Here is a tiny trained network, its code and every weight. The questions are about switching its units off for an input and a target symbol, where a switched-off unit gives its printed mean instead of its output.

import numpy as np


def w(rows, s, z=0):
    codes = np.array(rows[::2]) - 128.0
    scale = np.full(codes.shape[1], s)
    scale[-1] = z or s
    return codes * scale


def f(y):
    return np.maximum(y, 0)


def softmax(a):
    e = np.exp(a - a.max(-1, keepdims=True))
    return e / e.sum(-1, keepdims=True)


def log_softmax(a):
    a = a - a.max(-1, keepdims=True)
    return a - np.log(np.exp(a).sum(-1, keepdims=True))


def net(x, mask):
    ids = ['αβγδεζθλξπσφψω'.index(c) for c in x.split()]
    T = len(ids)
    res = E[ids] + P[:T]
    r = res
    for j in range(3):
        rows = slice(2 * j, 2 * j + 2)
        q, k, v = (r @ M[0][rows].T for M in (Q, K, V))
        z = softmax(np.where(np.tri(T) > 0, q @ k.T / 2**0.5, -1e9)) @ v
        o = O[0][rows]
        res = res + np.where(mask[j], z, o[:, -1]) @ o[:, :-1]
    y = f(res @ A[0][:, :-1].T + A[0][:, -1])
    res = res + np.where(mask[3:11], y, B[0][:, -1]) @ B[0][:, :-1]
    return log_softmax(res[-1] @ U[:, :-1].T + U[:, -1])


Q, K, V, O, A, B = {}, {}, {}, {}, {}, {}
E = w([
[135,155,130],'α',
[135,145,134],'β',
[146,144,132],'γ',
[137,129,145],'δ',
[142,129,142],'ε',
[143,159,118],'ζ',
[159,107,110],'θ',
[139,97,164],'λ',
[131,120,162],'ξ',
[132,142,153],'π',
[138,75,182],'σ',
[139,117,159],'φ',
[140,60,171],'ψ',
[79,247,141],'ω',
],0.013)
P = w([
[71,86,206],'0',
[206,153,56],'1',
[157,205,166],'2',
[50,109,68],'3',
[245,123,74],'4',
[171,176,188],'5',
[2,47,43],'6',
[252,124,63],'7',
[164,171,213],'8',
],0.012)
Q[0] = w([
[156,83,149],'head 1',
[248,145,149],'head 1',
[192,95,151],'head 2',
[98,148,168],'head 2',
[127,122,99],'head 3',
[99,79,163],'head 3',
],0.016)
K[0] = w([
[129,216,68],'head 1',
[2,70,54],'head 1',
[235,74,114],'head 2',
[137,206,101],'head 2',
[81,117,205],'head 3',
[245,134,228],'head 3',
],0.0096)
V[0] = w([
[197,67,30],'head 1',
[56,126,126],'head 1',
[90,177,212],'head 2',
[109,159,144],'head 2',
[92,124,81],'head 3',
[255,57,73],'head 3',
],0.0093)
O[0] = w([
[51,220,118,2],'head 1',
[143,92,167,204],'head 1',
[92,71,254,192],'head 2',
[190,59,181,155],'head 2',
[137,118,202,127],'head 3',
[125,193,93,11],'head 3',
],0.0062,0.0046)
A[0] = w([
[158,172,90,179],'neuron 1',
[59,105,168,253],'neuron 2',
[42,165,118,104],'neuron 3',
[116,83,137,204],'neuron 4',
[129,155,190,154],'neuron 5',
[112,76,83,124],'neuron 6',
[89,160,124,231],'neuron 7',
[253,80,100,98],'neuron 8',
],0.012,0.0066)
B[0] = w([
[44,112,2,178],'neuron 1',
[180,110,73,255],'neuron 2',
[89,123,108,146],'neuron 3',
[149,159,72,216],'neuron 4',
[131,120,144,212],'neuron 5',
[156,183,240,162],'neuron 6',
[136,58,111,179],'neuron 7',
[82,179,194,241],'neuron 8',
],0.0082)
U = w([
[129,120,131,61],'α',
[104,115,140,82],'β',
[138,126,123,39],'γ',
[121,131,129,85],'δ',
[141,146,112,84],'ε',
[116,166,111,179],'ζ',
[102,58,54,162],'θ',
[148,144,113,86],'λ',
[88,106,152,86],'ξ',
[84,103,154,95],'π',
[137,144,116,147],'σ',
[110,128,140,95],'φ',
[203,68,56,253],'ψ',
[161,178,251,131],'ω',
],0.012,0.0058)

Each question gives the input, a string of symbols that net reads in full, and the target symbol t.
The units are the heads (2 rows each of Q, K, V and O) and the neurons (one row each of A and B). Each row of codes is followed by its name. A weight is (code - 128) times the scale printed after its matrix; where a second scale follows, it is the last column's (O, A, B and U).
mask holds one flag per unit, heads first, then neurons. A switched-off unit (its flag False) gives its mean, the last column of its rows in O or B, instead of its output. The means were averaged over made-up inputs and are rounded, as every weight is.
A unit's drop is (log p(t) with every unit on - log p(t) with that unit switched off) / (log p(t) with every unit on - log p(t) with every unit switched off).
The circuit of an input: a set's keep is (log p(t) with only the set's units on - log p(t) with every unit switched off) / (log p(t) with every unit on - log p(t) with every unit switched off). Starting from all 11 units, units are removed one at a time, each time the one whose removal leaves the highest keep (on an exact tie, the one counted first), for as long as the keep stays at least 0.8.
circuit, biggest first: the units of the circuit, biggest drop first
unit that matters most: the unit with the biggest drop
k most important neurons: the k neurons with the biggest drops, biggest first
heads that matter: for each layer, one digit per head in row order, 1 if its drop is at least 0.15 and else 0, layers parted by /
drop of u: that unit's drop, to one decimal
input δ ψ ω ζ ω β ε, target ψ: circuit, biggest first -> neuron 8; neuron 2
input ω β ζ, target ω: unit that matters most -> head 1
input δ ψ ζ ω ε, target ω: heads that matter -> 101
input ζ δ ω ω, target θ: circuit, biggest first -> neuron 8; neuron 7
input ω ω φ ζ ω ω σ, target ψ: circuit, biggest first -> neuron 2; neuron 8; neuron 4
input δ ε σ ε δ ζ ω β, target ω: circuit, biggest first -> neuron 8; head 3
input λ ζ ζ ω ω, target ω: circuit, biggest first -> head 3; neuron 8; head 1; neuron 2
input β σ ψ ζ δ ω ω λ, target ω: heads that matter -> 100
input ω ε φ ω ξ, target ω: circuit, biggest first -> neuron 8; head 1
input ω ζ ζ ε ψ ω π, target ψ: circuit, biggest first -> neuron 2; neuron 8
input ω ω ζ β, target ψ: 3 most important neurons -> neuron 8; neuron 2; neuron 4
input θ α σ ω θ, target ω: 3 most important neurons -> neuron 8; neuron 6; neuron 2
input ζ β ω ω ζ ω ω δ, target ω: drop of neuron 8 -> 0.8
input ω ω ω ω λ π ψ, target ψ: unit that matters most -> neuron 2
input α ζ ω σ, target ψ: drop of neuron 8 -> 0.4
input ζ ε σ β ε ω λ, target ψ: drop of neuron 8 -> 0.5
